Here is a tiny trained network, its code and every weight. The questions are about switching its units off for an input and a class, where a switched-off unit gives its printed mean instead of its output.

import numpy as np


def w(rows, s, z=0):
    codes = np.array(rows[::2]) - 128.0
    scale = np.full(codes.shape[1], s)
    scale[-1] = z or s
    return codes * scale


def norm(h):
    return h / np.sqrt((h * h).mean(-1, keepdims=True) + 1e-5)


def f(y):
    return np.maximum(y, 0)


def log_softmax(a):
    a = a - a.max(-1, keepdims=True)
    return a - np.log(np.exp(a).sum(-1, keepdims=True))


def net(x, mask):
    res = np.array(x, float).reshape(1, 7) / 4 @ E
    u = 0
    for l in range(4):
        y = f(norm(res) @ A[l][:, :-1].T + A[l][:, -1])
        res = res + np.where(mask[u : u + 8], y, B[l][:, -1]) @ B[l][:, :-1]
        u += 8
    return log_softmax(norm(res)[-1] @ U[:, :-1].T + U[:, -1])


A, B = {}, {}
E = w([
[199,235,84,76,135,176,36,220,104],'x0',
[121,78,61,126,118,53,101,86,167],'x1',
[230,87,112,195,255,236,47,42,103],'x2',
[107,40,125,108,192,173,115,193,20],'x3',
[214,96,124,42,139,106,134,51,106],'x4',
[88,151,252,160,103,110,106,154,79],'x5',
[129,189,209,51,246,92,169,82,184],'x6',
],0.006)
A[0] = w([
[120,115,105,118,142,102,254,129,122,86],'L0N0',
[116,158,121,114,208,172,175,157,106,4],'L0N1',
[73,122,112,113,130,95,109,100,218,200],'L0N2',
[152,112,127,115,87,168,191,102,153,67],'L0N3',
[123,97,87,187,122,114,91,104,103,121],'L0N4',
[79,83,27,174,134,153,88,145,85,41],'L0N5',
[156,204,109,105,132,147,120,181,140,167],'L0N6',
[163,125,130,201,73,129,71,67,73,117],'L0N7',
],0.0088,0.0022)
B[0] = w([
[52,124,159,164,67,152,2,42,138,221],'L0N0',
[100,167,116,28,232,165,123,56,77,204],'L0N1',
[155,162,132,184,152,108,209,101,183,252],'L0N2',
[115,87,102,215,88,70,40,97,93,181],'L0N3',
[134,129,98,157,123,123,186,208,59,225],'L0N4',
[87,69,4,148,118,123,147,178,99,249],'L0N5',
[124,76,175,168,169,178,148,85,152,238],'L0N6',
[173,153,134,167,127,152,147,116,42,244],'L0N7',
],0.0079,0.0041)
A[1] = w([
[68,170,171,129,37,119,97,156,66,54],'L1N0',
[209,143,73,2,219,167,166,87,151,124],'L1N1',
[224,106,85,39,84,137,109,68,154,3],'L1N2',
[224,39,107,112,136,99,31,84,181,73],'L1N3',
[67,54,198,159,173,122,131,201,139,40],'L1N4',
[176,190,53,180,122,208,9,95,78,132],'L1N5',
[80,105,129,179,186,248,186,99,162,184],'L1N6',
[136,147,111,168,160,148,111,134,226,43],'L1N7',
],0.0056,0.0027)
B[1] = w([
[59,205,169,49,121,185,117,83,142,171],'L1N0',
[139,85,103,106,194,79,122,193,150,226],'L1N1',
[199,43,156,122,142,38,63,216,141,155],'L1N2',
[125,66,118,98,77,44,150,144,169,170],'L1N3',
[206,135,247,114,113,22,164,79,70,161],'L1N4',
[171,99,62,104,83,28,143,72,153,241],'L1N5',
[131,151,127,88,55,126,102,72,47,255],'L1N6',
[158,226,123,153,55,123,236,152,254,158],'L1N7',
],0.0061,0.0051)
A[2] = w([
[115,108,99,79,254,192,113,110,73,119],'L2N0',
[213,74,139,74,130,125,92,171,159,35],'L2N1',
[95,220,120,178,120,101,148,138,105,254],'L2N2',
[71,178,186,116,102,124,86,223,129,119],'L2N3',
[122,100,206,149,196,99,166,147,95,100],'L2N4',
[82,50,177,166,200,95,131,37,116,148],'L2N5',
[74,136,210,73,34,144,139,163,76,181],'L2N6',
[134,194,119,107,178,111,80,104,114,178],'L2N7',
],0.0091,0.0027)
B[2] = w([
[22,178,106,116,103,216,91,219,183,248],'L2N0',
[135,22,148,142,250,32,68,159,155,164],'L2N1',
[238,135,191,94,249,223,129,68,61,214],'L2N2',
[110,68,188,23,38,187,255,74,133,174],'L2N3',
[72,159,171,148,172,108,136,199,95,183],'L2N4',
[37,202,175,241,72,136,77,195,136,253],'L2N5',
[85,31,189,117,151,119,168,72,111,221],'L2N6',
[120,128,74,87,197,205,92,116,150,187],'L2N7',
],0.0074,0.0069)
A[3] = w([
[135,77,95,130,84,137,153,233,79,93],'L3N0',
[149,144,144,183,107,171,69,66,112,136],'L3N1',
[152,141,204,84,175,123,187,81,178,121],'L3N2',
[117,193,84,109,172,254,140,108,252,122],'L3N3',
[191,143,133,115,160,62,3,147,110,155],'L3N4',
[216,148,81,92,73,197,113,119,83,4],'L3N5',
[134,90,150,185,52,143,126,53,229,22],'L3N6',
[108,96,184,183,138,69,68,114,82,190],'L3N7',
],0.0075,0.0033)
B[3] = w([
[92,104,53,102,92,187,170,148,175,214],'L3N0',
[200,127,110,111,67,2,89,133,141,218],'L3N1',
[126,69,40,101,80,144,228,136,139,223],'L3N2',
[205,243,146,79,126,219,78,162,96,254],'L3N3',
[151,62,175,12,176,121,126,139,111,190],'L3N4',
[136,47,138,158,118,44,119,81,38,169],'L3N5',
[134,194,106,123,103,113,75,91,180,211],'L3N6',
[156,147,102,138,202,62,107,179,185,247],'L3N7',
],0.0088,0.005)
U = w([
[71,87,220,61,79,189,217,66,100,192],'0',
[210,210,148,82,125,172,172,79,179,68],'1',
[88,191,177,71,195,218,64,169,114,180],'2',
[107,165,160,174,84,69,114,61,178,176],'3',
[184,107,144,149,108,91,96,84,103,148],'4',
[87,65,46,152,78,178,163,163,65,156],'5',
[73,150,247,206,181,102,144,161,75,3],'6',
[160,76,130,65,212,93,113,160,169,134],'7',
],0.013,0.004)

Each question gives the input, the list of numbers given to net, and the class t.
The units are the neurons (one row each of A and B). Each row of codes is followed by its name. A weight is (code - 128) times the scale printed after its matrix; where a second scale follows, it is the last column's (A, B and U).
mask holds one flag per neuron, layer by layer. A switched-off neuron (its flag False) gives its mean, the last column of its row in B, instead of its output. The means were averaged over made-up inputs and are rounded, as every weight is.
A unit's drop is (log p(t) with every unit on - log p(t) with that unit switched off) / (log p(t) with every unit on - log p(t) with every unit switched off).
The circuit of an input: a set's keep is (log p(t) with only the set's units on - log p(t) with every unit switched off) / (log p(t) with every unit on - log p(t) with every unit switched off). Starting from the 12 units with the biggest drops (on a tie, the unit counted first), units are removed one at a time, each time the one whose removal leaves the highest keep (on an exact tie, the one counted first), for as long as the keep stays at least 0.8.
units of the circuit, in order: the units of the circuit, biggest drop first
k most important neurons: the k neurons with the biggest drops, biggest first
k most important neurons of layer l: the k neurons of layer l with the biggest drops, biggest first
input [-1,-8,-6,8,-4,6,2], class 0: units of the circuit, in order	(L2N3)
input [1,-4,-3,-4,8,2,0], class 7: units of the circuit, in order	(L1N2; L2N1)
input [-2,7,8,7,6,1,7], class 2: 2 most important neurons of layer 3	(L3N1; L3N2)
input [1,-1,7,2,-5,8,-3], class 5: units of the circuit, in order	(L0N5; L3N3)
input [2,-3,7,2,5,-5,0], class 7: units of the circuit, in order	(L2N1; L1N1)
input [8,-1,5,-2,0,-1,-5], class 5: units of the circuit, in order	(L0N5; L3N0)
input [-4,2,-7,-8,-8,0,-3], class 1: units of the circuit, in order	(L0N2; L2N2; L2N5)
input [8,5,8,0,6,0,-3], class 7: 2 most important neurons	(L2N1; L3N4)
input [2,-1,4,-6,5,0,6], class 7: units of the circuit, in order	(L2N1; L1N1)
input [1,-2,-3,-2,-3,0,6], class 1: units of the circuit, in order	(L0N2; L3N3; L3N2)
input [2,-1,-6,8,0,3,5], class 0: 2 most important neurons	(L2N3; L2N6)
input [-6,5,-4,6,-1,4,1], class 6: 2 most important neurons of layer 2	(L2N5; L2N4)
input [-4,-8,-3,-5,6,2,-1], class 3: 3 most important neurons	(L0N3; L0N0; L0N4)
input [7,1,-3,-6,-6,2,0], class 1: 2 most important neurons	(L1N7; L3N3)
input [-6,2,7,7,7,2,6], class 2: units of the circuit, in order	(L2N0)
input [7,5,5,2,-7,-5,0], class 5: 2 most important neurons	(L0N5; L1N5)
input [-4,-3,4,-5,-5,5,-4], class 4: 2 most important neurons	(L3N1; L0N7)
input [-5,8,0,1,-2,4,0], class 6: 3 most important neurons	(L0N4; L1N5; L2N4)
input [6,0,0,2,6,0,3], class 7: 4 most important neurons of layer 1	(L1N1; L1N2; L1N3; L1N0)
input [3,-5,3,0,-1,0,-3], class 5: units of the circuit, in order	(L1N5)
input [-4,-1,-6,7,0,-5,5], class 3: 2 most important neurons	(L0N0; L2N5)
